Below is a small trained network, with its code and all its weights. Each question gives an input and a class and asks what happens when units are switched off, that is, made to give their printed mean instead of their output.

import numpy as np


def w(rows, s, z=0):
    codes = np.array(rows[::2]) - 128.0
    scale = np.full(codes.shape[1], s)
    scale[-1] = z or s
    return codes * scale


def f(y):
    return y / 2 * (1 + np.tanh(0.7978845608 * (y + 0.044715 * y**3)))


def log_softmax(a):
    a = a - a.max(-1, keepdims=True)
    return a - np.log(np.exp(a).sum(-1, keepdims=True))


def net(x, mask):
    res = np.array(x, float).reshape(1, 6) / 4 @ E
    y = f(res @ A[0][:, :-1].T + A[0][:, -1])
    res = res + np.where(mask, y, B[0][:, -1]) @ B[0][:, :-1]
    return log_softmax(res[-1] @ U[:, :-1].T + U[:, -1])


A, B = {}, {}
E = w([
[125,233,63,120,12,147],'x0',
[254,128,103,70,143,213],'x1',
[207,60,71,143,50,45],'x2',
[128,128,127,125,128,128],'x3',
[84,36,55,171,84,210],'x4',
[130,130,130,136,127,128],'x5',
],0.008)
A[0] = w([
[170,230,172,64,168,19,50],'n0',
[109,222,61,67,58,124,156],'n1',
[99,158,121,107,153,162,58],'n2',
[30,137,148,151,89,70,34],'n3',
[89,37,129,145,43,231,77],'n4',
[88,99,135,130,91,67,41],'n5',
[185,107,136,123,67,76,111],'n6',
[40,96,138,156,112,64,61],'n7',
[90,188,173,130,212,202,87],'n8',
[106,42,142,114,228,56,174],'n9',
[157,179,124,84,182,41,107],'n10',
[129,217,75,113,74,120,147],'n11',
[38,134,126,165,128,42,62],'n12',
[143,56,142,121,209,120,159],'n13',
[225,131,113,59,150,186,37],'n14',
[47,50,97,110,87,177,49],'n15',
[175,161,184,87,116,72,59],'n16',
[133,186,121,155,16,180,122],'n17',
[186,115,113,114,128,214,42],'n18',
[191,142,94,98,127,160,23],'n19',
[211,122,159,165,165,187,55],'n20',
[93,88,68,166,149,206,72],'n21',
[103,176,179,118,136,198,66],'n22',
[181,146,121,146,126,132,84],'n23',
[152,205,148,141,177,90,49],'n24',
[37,220,144,115,174,210,87],'n25',
[92,88,81,124,118,162,84],'n26',
[170,88,98,114,71,27,78],'n27',
[154,25,165,133,198,98,142],'n28',
[149,161,152,75,145,115,9],'n29',
[169,131,142,117,132,119,24],'n30',
[210,123,128,102,117,173,55],'n31',
[164,116,93,124,49,63,30],'n32',
[109,82,115,144,92,193,56],'n33',
[227,46,98,125,80,2,38],'n34',
[129,168,124,135,101,150,112],'n35',
[91,187,121,42,39,98,150],'n36',
[99,176,132,163,177,187,76],'n37',
[100,197,106,160,50,141,111],'n38',
[147,121,80,144,144,90,84],'n39',
[118,105,133,102,119,136,103],'n40',
[122,72,198,81,118,118,150],'n41',
],0.0095,0.0016)
B[0] = w([
[144,94,84,221,152,58,255],'n0',
[114,92,159,152,145,196,227],'n1',
[125,113,135,104,119,115,152],'n2',
[149,234,117,100,150,128,206],'n3',
[135,96,102,189,155,55,204],'n4',
[130,174,121,105,126,117,162],'n5',
[118,110,138,98,110,112,179],'n6',
[151,218,115,106,154,140,197],'n7',
[110,93,136,71,74,108,233],'n8',
[130,100,145,155,140,224,228],'n9',
[136,100,96,182,144,93,202],'n10',
[118,96,142,154,137,197,209],'n11',
[146,241,110,106,146,143,211],'n12',
[112,104,152,153,128,203,199],'n13',
[127,254,118,105,152,132,204],'n14',
[146,109,109,171,138,69,186],'n15',
[135,111,106,167,131,90,186],'n16',
[121,96,151,151,137,190,209],'n17',
[139,202,116,120,151,109,178],'n18',
[141,180,129,122,134,136,164],'n19',
[136,182,125,123,137,158,172],'n20',
[142,101,111,171,118,84,182],'n21',
[112,109,137,80,104,109,186],'n22',
[127,144,126,124,134,130,142],'n23',
[135,102,116,159,121,83,185],'n24',
[120,87,143,41,74,96,247],'n25',
[138,115,121,157,132,93,156],'n26',
[125,94,137,65,92,92,203],'n27',
[112,87,156,143,138,213,215],'n28',
[129,132,116,143,132,104,156],'n29',
[131,138,118,130,131,116,136],'n30',
[131,198,121,109,143,131,175],'n31',
[112,108,143,79,110,126,189],'n32',
[140,108,112,158,135,90,163],'n33',
[91,86,147,53,70,91,237],'n34',
[121,116,136,126,133,149,150],'n35',
[141,113,135,159,151,186,206],'n36',
[123,103,132,90,96,113,181],'n37',
[126,119,150,139,146,180,201],'n38',
[131,115,128,118,114,121,137],'n39',
[130,130,122,135,125,132,127],'n40',
[135,117,141,151,122,155,157],'n41',
],0.025,0.009)
U = w([
[96,87,187,153,138,243,254],'0',
[78,92,154,14,27,85,103],'1',
[150,97,70,206,139,49,49],'2',
[146,254,114,75,150,145,67],'3',
],0.0093,0.00079)

Each question gives the input, the list of numbers given to net, and the class t.
The units are the neurons (one row each of A and B). Each row of codes is followed by its name. A weight is (code - 128) times the scale printed after its matrix; where a second scale follows, it is the last column's (A, B and U).
mask holds one flag per neuron, in row order. A switched-off neuron (its flag False) gives its mean, the last column of its row in B, instead of its output. The means were averaged over made-up inputs and are rounded, as every weight is.
A unit's drop is (log p(t) with every unit on - log p(t) with that unit switched off) / (log p(t) with every unit on - log p(t) with every unit switched off).
The circuit of an input: a set's keep is (log p(t) with only the set's units on - log p(t) with every unit switched off) / (log p(t) with every unit on - log p(t) with every unit switched off). Starting from the 12 units with the biggest drops (on a tie, the unit counted first), units are removed one at a time, each time the one whose removal leaves the highest keep (on an exact tie, the one counted first), for as long as the keep stays at least 0.8.
units of the circuit, in order: the units of the circuit, biggest drop first
unit that matters most: the unit with the biggest drop
k most important neurons: the k neurons with the biggest drops, biggest first
drop when u is switched off: that unit's drop, to one decimal
input [-8,-8,6,-6,-1,-5], class 0: unit that matters most => n9
input [5,0,0,0,-5,5], class 0: 3 most important neurons => n1, n11, n4
input [-3,5,1,-3,4,4], class 3: 2 most important neurons => n0, n14
input [-7,-4,-7,-7,-8,-6], class 2: 3 most important neurons => n0, n10, n24
input [-2,-3,2,-1,-3,-1], class 2: 2 most important neurons => n14, n1
input [7,4,1,-6,-8,4], class 2: 2 most important neurons => n0, n16
input [8,-8,-4,7,-6,-5], class 0: 2 most important neurons => n1, n11
input [6,-5,6,7,-6,-2], class 0: 2 most important neurons => n36, n1
input [2,5,-7,-4,7,-8], class 1: 3 most important neurons => n25, n0, n8
input [4,-7,-1,-1,-7,0], class 2: 4 most important neurons => n0, n10, n24, n14
input [-4,8,-7,7,-7,6], class 3: 2 most important neurons => n14, n20
input [3,-4,7,-6,-8,-8], class 2: 2 most important neurons => n0, n10
input [1,-8,-7,1,2,-1], class 3: drop when n3 is switched off => 1.4
input [-1,0,-8,4,-7,-6], class 1: drop when n25 is switched off => 1.4
input [-3,8,-6,2,4,-3], class 3: units of the circuit, in order => n14
input [1,-5,-7,-8,-5,-6], class 1: drop when n25 is switched off => 0.1
